[ -7   4   0   2  -8   4  -3  -7 -11   1   8   7  -4  -9   1   3   5  -3
   3  -1   2  -7   7  -4   4  -2  -5   0   0   1   2   1   7  11   3   3
  -4  -4   0  -2  -9  -2   4 -13  22  -6  -2   2   2   5  -1   4  -2 -13
   7   7  -6   8 -10   0   7  -9   4   6  -5   4   0   3  -4   8   3   4]
K
[  2 -10   2   0  19  -4   3  -6   6  -8   8  25   7   4   6   2 -16 -11
   7 -18  25   2  -4  -2  11  -6  -2 -12  -1  -8  11  21  20  -6   1  -6
 -22  24 -29   2  -1  -7  -8  48 -17  -9   4 -15   8   7   2  -5   7  41
  -4  -9   4  -6 -10 -15   0   1   0   0   8   0  -5  -6   6  17   0 -15]
K
[  6   8  -1  -6  -2  12 -12   5  -4   3 -24 -13 -10   1 -11   3   8  13
   0   6   2  -8  -9   0  -9  -1   8  -9  -9  -1 -10  -3   0   8  10  27
  12  -6  13   2  -4  -2   5 -21  -1 -13  -4   3  -3  -2   1  -8   6 -21
  41  -3   2  11   2  12   2   3   0   8  -9  -4   0   6   3 -20  -4   4]
K
[ -5 -20   5  12   5  -2   2 -12  13   4  10  -2   5 -21  34  10   3  -9
   4 -25  -4   3  -1 -10  16  -4 -35  15  -4 -15 -11   1 -10 -31  11  -3
  -6 -46 -30  -1   9 -10  -1  10  23  16   0   1  -7   2  -7  10  -3  -3
 -11   1 -12 -17 -19 -17  15  -3   9  -4  -5  16   4 -16  10  13   5 -15]
R
[  3   0   0   1   2   3   2   5  -2 -12  12   0  -1   2  -6   3   5   4
   3   9  19  -4  -1  10  -8  -4  11   0   0   2   1   1   5  11  -3   4
   2  -1   7  -1  -4  -4   3 -15  -3 -10  -2  -3   4   0   4 -15  -5 -13
   5  -3   1 -10 -14  10  -3   0  -3   2  -1   3  -1   3  -1 -14   4  -4]
B
[ 46 -26   0   6  11   5   3 -10  19  22  22 -22   4 -23  15  13   1  -7
  -3  -3  -3   8  -1   4  -5   3 -20  20 -26 -13 -23   1  -9 -30  18  10
 -13 -69 -17 -11  -2  -3   2  34 -17  11   2   7 -13   8  -5 -14  -2  -8
  16 -16  -8  -7 -19  -5  17  10  21  18 -11 -28   4 -23   4  -9   8 -12]
R
[  5   0   2  -8  -1  -7  -3   8   4   5 -30 -27   5  25 -21   6 -12  -3
   9  12  26  -8   3   4 -20  11   8  -3   6  -4   3   2   2  23  -1   0
 -12  36  13   1   2   8  -4 -11 -15 -15   2   5   1  -1   1   4  -1  25
  15  -2  -2  15 -11   5  -4   1   9  13  16  10  -5   9 -14 -18  -1   9]
J
[ -5 -16   8   7  11   4   4   0  28   7   3 -25   3  15  -7  -2 -25  -3
  -9 -10  19 -16  -5   3  -5   6  10   2   2   1  12  -5  -9  -4   6   1
 -16 -17 -13   2  10   4  -1  38 -36  -4   5  -8   4   5  -6 -13  12  32
  17  -9   0  -2  -4  -7   2  -8   6   1   6   1   4  -9   2  11   3  -7]
K
[  4   1  -5 -13  -6   6 -14   9   3  27  -6 -11  -9  15 -34 -11   3  16
 -23  32 -11  -4   3 -11 -20  20  10  15   8  -4   0   4  17  13  -7   9
  15  -5  56   2  -6  28   5 -54 -12  27   5  18  -3 -25  -3 -11   2 -18
  18   5   3  14  12  23 -10  -4  -9   0   2 -12   8  26 -11 -11 -11  24]
G
[ -4  -3   6  -7  14   8   2   1  25   8  -5 -19   0  10  -2  -4  -6   6
 -12  10  -8   5  -6   6 -21   8   0   3  -5  -4  -5   9   3 -11  12   8
 -14  -7   3  -5   4  10  -1  23 -35  -7   2   9  -2   7   1 -25   8  29
   7 -35  -4   2  20  -2   4   4   3  13   7   4  -4  -5  -6  -8  -2  -4]
G
[  1   5   1  11   6  -3   2  -3  15  -6 -11  18   9  13  19   6  -4  -3
  -5 -14   5   4  -2  -4   9 -11 -29   0   0  11   8   3  -5  -2 -14 -12
   5  20 -17  -5   2   7 -11  21   6  29   3   1 -53  -3  -3  18  -1  28
 -25  14  -5 -10   7  -6   6  -4  -5  -7  15  -7   0  -5   1  33   7 -10]
G
[  1   1  -3   4   1  -7   8   1 -16 -13   0  30   5 -20   8  -4   8  -5
  -3 -11 -13  -1  13  -7  10  -2  -4  -5 -10  21  -1  -1   8   9 -11  -8
  12   4  -4   5  10  -7  -2 -18  41   0  -1   6   6  -2  -1  14   1 -22
 -17  24  -4 -11  -1  -3  -1   0  -8 -12  -6  -2   8   3   5   5  10   4]
J
[ -5 -14  -3 -13   9  -6  -1   3  20  -2  -8 -22   8  23   4  -4 -13  -2
  -7   6   9   4  -4  -4  -8  25   0   3  -2   1   5   7   2 -21   1  12
 -17   4   0  -2  -5   5   1  33 -37  19  11   0   8  21  -4  -6   9  46
  -5  -2   2  -6  10  -5   6   0   3   5   8   5   4 -11   3  16  -1 -11]
B
[  4   3  -9  33   0   4  -1  -5 -11   7   7  -3  -2  -4  -7   3   6   5
  11  -2  14   0   4   6  -3  -2  17   5  -7  -3   3  -4   0  13   4   6
  10 -18   7   3   2   0   2 -24  16 -24  -6  -4  -3   1   1   5  -3 -34
  15   0   5  10 -12   9 -12  -3   7  -7 -18  -2   2   5   3 -26  -2   5]
B
